Each row has a name. After each piece below comes the name of the row it's from, unless a question asks for something else. Each question is about the rows just above it.

R: [-0.11  2.39 -2.15  1.32  3.51 -0.89  0.99 -2.01  1.81 -0.26 -0.76 -1.32
  4.08  0.09 -3.66  4.41 -5.36 -3.37 -2.14  3.64  0.65 -2.91  5.48 -3.54
  4.03 -2.82 -2.70  0.93  4.54  0.94 -3.81  2.96  1.38 -2.23 -2.30 -1.15
  0.74  0.50  0.85  0.18  1.06 -4.41  1.40  0.05 -0.79 -1.82  3.33 -6.38]
M: [-0.11  2.39 -2.15  1.32 -1.06 -0.89  0.99 -2.01  1.81 -0.26 -0.76 -1.32
  4.08 -1.81 -3.66  4.41 -5.36 -3.37 -2.14  3.64  0.65 -2.91  5.48 -3.54
  4.03 -2.82 -2.70  0.93  4.54  0.94 -2.79  5.50 -2.36  0.15  8.53 -1.39
  0.24  1.75 -3.75 -2.73 -1.11 -1.49  1.95 -3.02 -2.12 -5.55  2.06  2.79]
X: [-5.27 -2.20  0.89  2.26  1.22 -0.04 -0.61 -4.64  3.44 -3.29 -6.06 -3.06
 -1.63  2.17 -7.00 -4.18  2.24  2.67  0.24  5.88 -4.09 -0.50  0.46  3.04
  4.93 -1.35  3.41 -1.84 -1.67  3.14  2.59  0.84 -4.97 -0.14 -1.06  5.43
 -0.93  0.20  0.45  5.27  2.04 -1.76 -3.31  2.77  3.13  2.20  0.17  5.17]
Q: [-0.11  2.39 -2.15  1.32 -1.06 -0.89  0.99 -2.01  1.81 -0.26 -0.76 -1.32
  4.08 -1.81 -3.66  4.41 -5.36 -3.37 -2.14  3.64  0.65 -2.91  5.48 -3.54
  4.03 -2.82 -2.70  0.93  4.54  0.94 -3.81 -6.94  1.38 -2.23 -2.30  1.48
 -0.80  0.50  0.85  0.18  1.06 -4.41  1.40  0.05 -0.79 -1.82  3.33 -6.38]
V: [ 5.17  4.93  2.59  3.44 -3.06  2.04 -0.04 -1.63  0.17  5.43 -4.09  3.13
 -1.35 -1.76  3.41 -0.14  2.20  0.46 -2.20 -0.61 -3.29  5.27 -4.97 -1.06
  1.22 -0.50  2.77  0.84  2.67  0.24  0.89 -7.00  0.45  0.20 -0.93  2.26
  3.04  2.17  2.24  5.88 -6.06 -3.31 -5.27  3.14 -4.64 -1.84 -4.19 -1.67]
[-6.38  3.33 -1.82 -0.79  0.05  1.40 -4.41  1.06  0.18  0.85  0.50 -0.80
  1.48 -2.30 -2.23  1.38 -6.94 -3.81  0.94  4.54  0.93 -2.70 -2.82  4.03
 -3.54  5.48 -2.91  0.65  3.64 -2.14 -3.37 -5.36  4.41 -3.66 -1.81  4.08
 -1.32 -0.76 -0.26  1.81 -2.01  0.99 -0.89 -1.06  1.32 -2.15  2.39 -0.11] is which row reordered? : Q
Which row holds these entries in another order? [-5.55 -5.36 -3.75 -3.66 -3.54 -3.37 -3.02 -2.91 -2.82 -2.79 -2.73 -2.70
 -2.36 -2.15 -2.14 -2.12 -2.01 -1.81 -1.49 -1.39 -1.32 -1.11 -1.06 -0.89
 -0.76 -0.26 -0.11  0.15  0.24  0.65  0.93  0.94  0.99  1.32  1.75  1.81
  1.95  2.06  2.39  2.79  3.64  4.03  4.08  4.41  4.54  5.48  5.50  8.53] : M
The rest of the row after [-0.76 -1.32  4.08  0.09]: : [-3.66  4.41 -5.36 -3.37 -2.14  3.64  0.65 -2.91  5.48 -3.54  4.03 -2.82
 -2.70  0.93  4.54  0.94 -3.81  2.96  1.38 -2.23 -2.30 -1.15  0.74  0.50
  0.85  0.18  1.06 -4.41  1.40  0.05 -0.79 -1.82  3.33 -6.38]
[-1.67 -4.19 -1.84 -4.64  3.14 -5.27 -3.31 -6.06  5.88  2.24  2.17  3.04
  2.26 -0.93  0.20  0.45 -7.00  0.89  0.24  2.67  0.84  2.77 -0.50  1.22
 -1.06 -4.97  5.27 -3.29 -0.61 -2.20  0.46  2.20 -0.14  3.41 -1.76 -1.35
  3.13 -4.09  5.43  0.17 -1.63 -0.04  2.04 -3.06  3.44  2.59  4.93  5.17] is which row reordered? : V

F: [-5.00  4.49  3.64  4.77  3.05 -6.93]
L: [-0.73  4.77  3.63  4.77  6.64 -1.96]
N: [ 6.64  2.28 -3.46 -1.96 -0.73  4.77]
What are the next 2 entries after [4.49 3.64 4.77]? : [ 3.05 -6.93]
Give the next 2 entries after [-5.00  4.49]. : [3.64 4.77]
Which row holds these entries in another order? [-0.73  4.77  3.63 -1.96  4.77  6.64] : L
Give the next 2 entries after [ 6.64  2.28 -3.46]. : [-1.96 -0.73]
Which row holds these entries in another order? [-1.96 -0.73  3.63  4.77  4.77  6.64] : L
Go on from [3.64 4.77] to the end of its row. : [ 3.05 -6.93]

J: [-6.74  3.16  3.00  1.22 -0.42  2.98  2.98  1.24]
E: [ 5.04 -3.20 -1.23 -0.73  0.93 -3.01 -1.46 -1.60]
S: [ 2.75 -2.15 -3.47 -1.32  0.00  0.55 -3.12  2.27]
P: [ 1.74 -2.43 -0.15 -2.70 -0.48  1.12 -2.37 -2.27]
K: [-0.24 -0.09 -1.53  0.34 -2.67  0.56 -3.12  2.27]
Z: [ 1.74 -2.43 -0.15 -2.70 -0.48  1.12 -0.93  0.20]
B: [ 4.68 -1.52 -0.97  1.42  2.33 -5.14 -0.93  2.30]
H: [ 2.01 -0.90  2.20 -1.86 -2.02 -0.46  1.70 -6.17]
Go on from [-3.47 -1.32] to the end of its row. : [ 0.00  0.55 -3.12  2.27]
The next 2 entries after [-1.52 -0.97  1.42  2.33 -5.14]: : [-0.93  2.30]
Go on from [1.42 2.33] to the end of its row. : [-5.14 -0.93  2.30]

gar: [ 1.53  2.42 -0.94 -0.92 -1.84 -0.33  0.71  1.98 -2.04  2.01 -7.18 -1.12
  0.14  0.88 -0.80  1.54 -0.08  0.27 -2.36  2.39 -0.81  0.91 -0.71  0.51
  2.39 -4.14  0.99 -4.64]
Diron: [ 0.95  1.60 -1.16 -0.47 -4.00 -0.09 -0.62  2.79 -3.24  0.74 -7.68  0.77
  0.45  1.63  0.07  1.47  0.05  0.25 -0.34  1.63 -1.46 -0.26  0.03  1.12
  1.55 -5.79  0.32 -3.47]
lebad: [ 1.35  2.10 -1.04 -0.82 -3.08 -0.19  0.00  2.06 -2.70  1.39 -7.68 -0.15
  0.29  1.37 -0.37  1.66 -0.05  0.22 -1.05  2.05 -1.20  0.48 -0.35  0.87
  2.06 -5.37  0.73 -4.35]
zibet: [ 1.14  0.56 -0.60  1.17  1.81 -0.52  3.85  1.65 -0.09  0.86 -2.01 -3.00
  0.29 -1.14 -2.46 -0.28  0.01  0.47 -7.12  3.25 -0.03 -1.06 -1.07 -1.18
  0.95 -0.69  1.08  1.20]
lufe: [ 1.47  2.03 -0.83 -0.17  0.44 -0.58  2.40  2.61 -0.86  2.32 -4.88 -2.54
  0.04 -0.36 -1.70  0.57 -0.09  0.45 -5.88  3.23 -0.15  0.48 -1.08 -0.45
  2.21 -1.37  1.19 -3.13]
big: [ 1.14  0.56 -0.60  1.17  1.81 -0.52  3.85  1.65 -0.09  0.86 -2.01 -3.00
  0.29 -1.14 -2.46 -0.28  0.01  0.47 -7.12  3.25 -0.03 -1.04  0.48  1.23
  1.04 -5.36 -0.13 -2.70]
zorim: [ 1.29  1.40 -0.75  0.47  1.28 -0.61  3.18  2.47 -0.41  1.80 -3.37 -2.93
  0.13 -0.85 -2.19  0.03 -0.03  0.48 -6.90  3.39  0.00 -0.25 -1.09 -0.88
  1.68 -0.67  1.16 -1.16]
pili: [-0.84  0.35 -1.48  0.71 -4.38 -0.19 -2.16  7.34 -3.27  0.28 -4.16  2.67
  0.40  1.09  1.08 -0.62  0.39  0.52 -1.84  0.72 -1.00 -1.78  1.12  1.08
  0.31 -1.74 -0.98 -2.09]
zol: [ 1.29  1.40 -0.75  0.47  1.28 -0.61  3.18  2.47 -0.41  1.80 -3.37 -2.93
  0.13 -0.85 -2.19  0.03 -0.03  0.48 -6.90  3.39 -0.43  0.93 -0.96  0.02
  2.45 -2.65  1.13 -4.39]
ror: [-0.25  0.62 -1.44  0.46 -4.76 -0.12 -1.66  5.76 -3.61  0.09 -5.75  2.28
  0.54  1.44  0.71  0.17  0.32  0.43 -1.12  1.04 -1.36 -1.59  0.86  1.20
  0.62 -3.94 -0.58 -2.26]
The rest of the row after [ 2.03 -0.83]: : [-0.17  0.44 -0.58  2.40  2.61 -0.86  2.32 -4.88 -2.54  0.04 -0.36 -1.70
  0.57 -0.09  0.45 -5.88  3.23 -0.15  0.48 -1.08 -0.45  2.21 -1.37  1.19
 -3.13]
Which row holds these entries in another order? [-7.18 -4.64 -4.14 -2.36 -2.04 -1.84 -1.12 -0.94 -0.92 -0.81 -0.80 -0.71
 -0.33 -0.08  0.14  0.27  0.51  0.71  0.88  0.91  0.99  1.53  1.54  1.98
  2.01  2.39  2.39  2.42] : gar

U: [ 0.98 -3.57  1.81  0.57  0.98 -2.77 -8.98 -2.25 -8.85  3.47]
A: [-1.35 -3.13  8.76 -4.88 -6.30 -1.31 -4.57  0.36 -1.00  2.72]
T: [-1.03 -4.98  5.50  2.82 -7.82 -5.10 -8.66 -2.52  1.70  8.56]
Y: [-2.66  2.14  1.81  0.57  0.99  1.44 -2.25 -8.98 -5.76 -1.51]
C: [ 3.81  0.99 -4.34  1.55  4.13  2.09  9.14  0.71 -0.49 -5.37]
G: [ 0.18 -0.04  0.91  2.78  2.79  0.49 -8.66 -2.52 -0.46  5.93]
After [1.81 0.57 0.99], its row goes on with : [ 1.44 -2.25 -8.98 -5.76 -1.51]
What are the next 2 entries after [-8.98 -2.25]? : [-8.85  3.47]
[-1.03 -4.98  5.50  2.82 -7.82 -5.10 -8.66 -2.52  1.70  8.56] : T
What are the next 2 entries after [-0.04  0.91  2.78  2.79  0.49]? : [-8.66 -2.52]
The next 2 entries after [-0.04  0.91  2.78]: : [2.79 0.49]

Dor: [ 1.33  6.40  0.47 -0.77  6.96 -1.18 -4.71 -5.10]
ges: [-3.52  6.16 -4.88  3.43 -1.18 -2.09 -2.45 -3.13]
fad: [ 0.32 -2.36  0.87  3.18 -5.11  8.56  4.62  1.36]
Kido: [-0.72 -2.37 -0.91  6.96 -0.77 -3.38  2.65  5.85]
mizov: [ 5.86 -3.10  5.29 -5.46  2.20  5.30 -5.91 -5.03]
beb: [ 0.50 -7.62  0.83 -4.00  1.38  5.84 -2.57 -0.47]
The next 2 entries after [-0.77  6.96 -1.18]: : [-4.71 -5.10]
Go on from [ 1.38  5.84 -2.57] to the end of its row. : [-0.47]
The next 2 entries after [ 6.96 -0.77]: : [-3.38  2.65]

papu: [ 1.50  0.43  0.64 -0.61 -4.83  1.21 -5.19]
veded: [ 1.50  2.02  0.64 -0.61 -4.83  1.21 -5.19]
moge: [ 2.02 -0.62  1.21 -4.83  1.50 -5.19  0.64]
rares: [-0.01  1.18 -0.25  0.99 -3.13 -2.43 -3.45]
[ 1.50  0.43  0.64 -0.61 -4.83  1.21 -5.19] : papu
After [-0.25  0.99], its row goes on with : [-3.13 -2.43 -3.45]
Put [ 1.21 -5.19  1.50  2.02  0.64 -0.61 -4.83] back in order: which row is it? : veded
Go on from [1.50 2.02] to the end of its row. : [ 0.64 -0.61 -4.83  1.21 -5.19]

